Here is a tiny trained network, its code and every weight. The questions are about switching its units off for an input and a class, where a switched-off unit gives its printed mean instead of its output.

import numpy as np


def w(rows, s, z=0):
    codes = np.array(rows[::2]) - 128.0
    scale = np.full(codes.shape[1], s)
    scale[-1] = z or s
    return codes * scale


def f(y):
    return np.maximum(y, 0)


def log_softmax(a):
    a = a - a.max(-1, keepdims=True)
    return a - np.log(np.exp(a).sum(-1, keepdims=True))


def net(x, mask):
    res = np.array(x, float).reshape(1, 5) / 4 @ E
    y = f(res @ A[0][:, :-1].T + A[0][:, -1])
    res = res + np.where(mask, y, B[0][:, -1]) @ B[0][:, :-1]
    return log_softmax(res[-1] @ U[:, :-1].T + U[:, -1])


A, B = {}, {}
E = w([
[137,112,135,130,118,138,139,117,128,169,123],'x0',
[99,174,27,204,236,164,138,122,216,195,72],'x1',
[219,85,114,165,78,223,102,240,166,83,64],'x2',
[213,157,172,249,153,113,3,136,61,174,193],'x3',
[51,151,239,123,127,113,96,225,218,193,149],'x4',
],0.0069)
A[0] = w([
[218,98,2,151,125,129,159,26,37,65,119,48],'N0',
[89,206,133,105,185,64,148,58,109,160,153,105],'N1',
[129,82,205,53,15,94,94,134,61,79,169,173],'N2',
[82,187,122,100,187,37,162,44,106,181,211,63],'N3',
[125,167,96,169,182,113,171,100,145,135,106,131],'N4',
[120,187,2,189,247,190,123,141,196,174,71,31],'N5',
[156,83,185,65,8,105,128,172,69,81,179,73],'N6',
[194,77,88,151,75,195,100,185,171,105,108,70],'N7',
[194,147,148,205,142,98,68,116,106,159,155,80],'N8',
[131,130,105,154,226,169,129,102,200,167,97,88],'N9',
[123,121,129,46,88,131,154,129,137,120,125,116],'N10',
[69,115,218,101,119,131,102,176,150,145,181,7],'N11',
[201,92,104,175,82,172,120,191,167,109,55,43],'N12',
[186,199,135,181,167,98,95,162,70,173,178,77],'N13',
[107,126,112,51,99,154,179,129,176,91,74,72],'N14',
[55,116,113,47,119,132,146,114,177,130,81,80],'N15',
[93,115,91,60,103,130,166,132,170,116,97,77],'N16',
[52,81,112,77,83,147,186,124,162,113,59,107],'N17',
[85,173,85,187,203,155,120,169,194,168,101,100],'N18',
[176,153,153,207,140,141,59,140,104,139,139,112],'N19',
[201,125,183,160,147,143,41,103,79,176,159,93],'N20',
[167,106,129,109,66,160,132,185,121,110,129,162],'N21',
[133,159,160,192,146,151,49,147,92,139,167,129],'N22',
[186,141,170,161,128,124,97,124,109,137,137,90],'N23',
[161,132,98,169,77,233,131,207,127,90,86,118],'N24',
[69,167,207,121,132,79,106,220,197,194,148,6],'N25',
[170,150,137,198,134,134,85,134,95,154,184,99],'N26',
[151,53,212,115,52,116,145,145,81,80,157,171],'N27',
[179,100,114,160,120,166,120,200,157,103,50,53],'N28',
[209,91,10,130,134,145,150,30,22,85,102,37],'N29',
[185,113,124,126,87,206,123,212,137,101,116,66],'N30',
[156,131,178,110,124,140,106,202,202,136,132,47],'N31',
[95,105,90,47,99,139,184,142,187,120,111,91],'N32',
[71,138,147,105,168,49,159,56,85,153,206,24],'N33',
],0.0061,0.0012)
B[0] = w([
[83,168,188,91,80,201,62,219,138,182,64,228],'N0',
[133,81,165,178,120,79,110,76,187,105,67,202],'N1',
[204,164,113,74,103,87,145,109,89,190,192,247],'N2',
[97,54,186,186,97,77,82,64,181,80,54,222],'N3',
[162,155,127,103,85,97,121,120,130,152,143,179],'N4',
[253,205,104,40,84,67,182,79,74,197,234,254],'N5',
[200,172,118,91,101,88,181,100,87,173,195,236],'N6',
[124,104,146,182,123,81,100,98,185,91,90,202],'N7',
[90,90,82,134,183,166,177,134,90,93,143,190],'N8',
[181,178,130,111,96,128,153,96,87,155,161,203],'N9',
[133,109,73,139,135,148,151,151,78,109,161,178],'N10',
[122,164,172,84,96,172,106,178,141,171,104,188],'N11',
[117,78,147,178,108,81,105,79,164,111,94,204],'N12',
[98,84,75,167,195,171,169,133,81,58,132,191],'N13',
[105,96,78,165,183,159,185,140,81,94,162,200],'N14',
[111,106,113,131,166,151,149,138,114,118,128,195],'N15',
[75,78,68,128,174,188,153,135,101,78,159,187],'N16',
[90,100,77,139,176,182,174,148,92,76,171,209],'N17',
[194,202,112,65,56,94,145,112,110,173,188,221],'N18',
[102,104,100,137,175,162,166,118,101,108,140,189],'N19',
[105,100,57,126,172,154,146,151,90,93,145,195],'N20',
[154,121,137,151,131,76,121,93,157,120,122,183],'N21',
[93,110,95,116,159,175,153,127,109,107,157,188],'N22',
[118,101,89,140,171,154,165,121,116,99,156,165],'N23',
[138,96,140,176,121,90,99,85,172,119,97,208],'N24',
[61,160,189,109,61,194,70,240,126,180,54,217],'N25',
[100,79,74,119,183,178,171,146,71,85,129,183],'N26',
[193,172,95,105,89,96,142,101,105,151,177,221],'N27',
[137,72,187,168,103,75,111,63,173,107,93,196],'N28',
[68,177,213,61,47,195,39,231,135,189,77,224],'N29',
[139,97,149,184,124,65,115,69,186,101,78,197],'N30',
[93,140,170,144,104,144,75,154,162,122,92,185],'N31',
[105,102,79,143,173,184,177,123,103,94,147,201],'N32',
[123,72,159,179,105,69,91,75,184,91,91,207],'N33',
],0.006,0.0084)
U = w([
[214,216,109,90,106,61,157,84,107,162,212,254],'0',
[82,63,66,141,231,217,173,144,101,58,147,47],'1',
[121,60,164,179,124,20,83,43,195,82,37,41],'2',
[79,196,184,98,84,218,55,255,140,168,55,144],'3',
],0.0093,0.0011)

Each question gives the input, the list of numbers given to net, and the class t.
The units are the neurons (one row each of A and B). Each row of codes is followed by its name. A weight is (code - 128) times the scale printed after its matrix; where a second scale follows, it is the last column's (A, B and U).
mask holds one flag per neuron, in row order. A switched-off neuron (its flag False) gives its mean, the last column of its row in B, instead of its output. The means were averaged over made-up inputs and are rounded, as every weight is.
A unit's drop is (log p(t) with every unit on - log p(t) with that unit switched off) / (log p(t) with every unit on - log p(t) with every unit switched off).
The circuit of an input: a set's keep is (log p(t) with only the set's units on - log p(t) with every unit switched off) / (log p(t) with every unit on - log p(t) with every unit switched off). Starting from the 12 units with the biggest drops (on a tie, the unit counted first), units are removed one at a time, each time the one whose removal leaves the highest keep (on an exact tie, the one counted first), for as long as the keep stays at least 0.8.
units of the circuit, in order: the units of the circuit, biggest drop first
most important unit: the unit with the biggest drop
top k neurons: the k neurons with the biggest drops, biggest first
drop of u: that unit's drop, to one decimal
input [-4,3,-4,0,7], class 3: most important unit : N25
input [-7,6,-1,7,-8], class 3: top 2 neurons : N29, N0
input [1,-5,-7,-3,2], class 2: top 3 neurons : N3, N33, N5
input [2,-2,-1,-7,-7], class 1: top 2 neurons : N14, N17
input [3,-3,-7,1,-7], class 2: top 4 neurons : N3, N33, N1, N25
input [3,8,-5,-8,-7], class 0: top 2 neurons : N5, N4
input [3,-3,-4,1,-5], class 3: units of the circuit, in order : N29, N0
input [2,5,-8,7,-7], class 2: top 3 neurons : N3, N1, N33
input [0,-5,-5,-3,-6], class 3: units of the circuit, in order : N29, N0
input [-6,8,7,-1,-7], class 0: top 2 neurons : N5, N18
input [-2,7,-2,-6,-1], class 0: top 2 neurons : N5, N18
input [-8,2,0,4,-6], class 3: top 2 neurons : N29, N0
input [-3,3,-6,2,8], class 3: top 2 neurons : N25, N11
input [-7,6,-8,8,1], class 1: units of the circuit, in order : N13
input [0,-6,-8,5,2], class 2: top 4 neurons : N3, N33, N5, N1
input [-5,5,-2,8,-7], class 1: top 2 neurons : N13, N8
input [7,7,5,-2,-6], class 0: top 2 neurons : N5, N25
input [3,7,-6,-2,-8], class 3: drop of N27 : 0.1
input [-3,-4,-7,1,5], class 2: drop of N16 : 0.0
input [6,2,-8,6,-6], class 2: units of the circuit, in order : N3
input [-7,7,2,-5,-8], class 3: drop of N0 : 1.0
input [-4,0,8,0,8], class 2: drop of N24 : 0.1
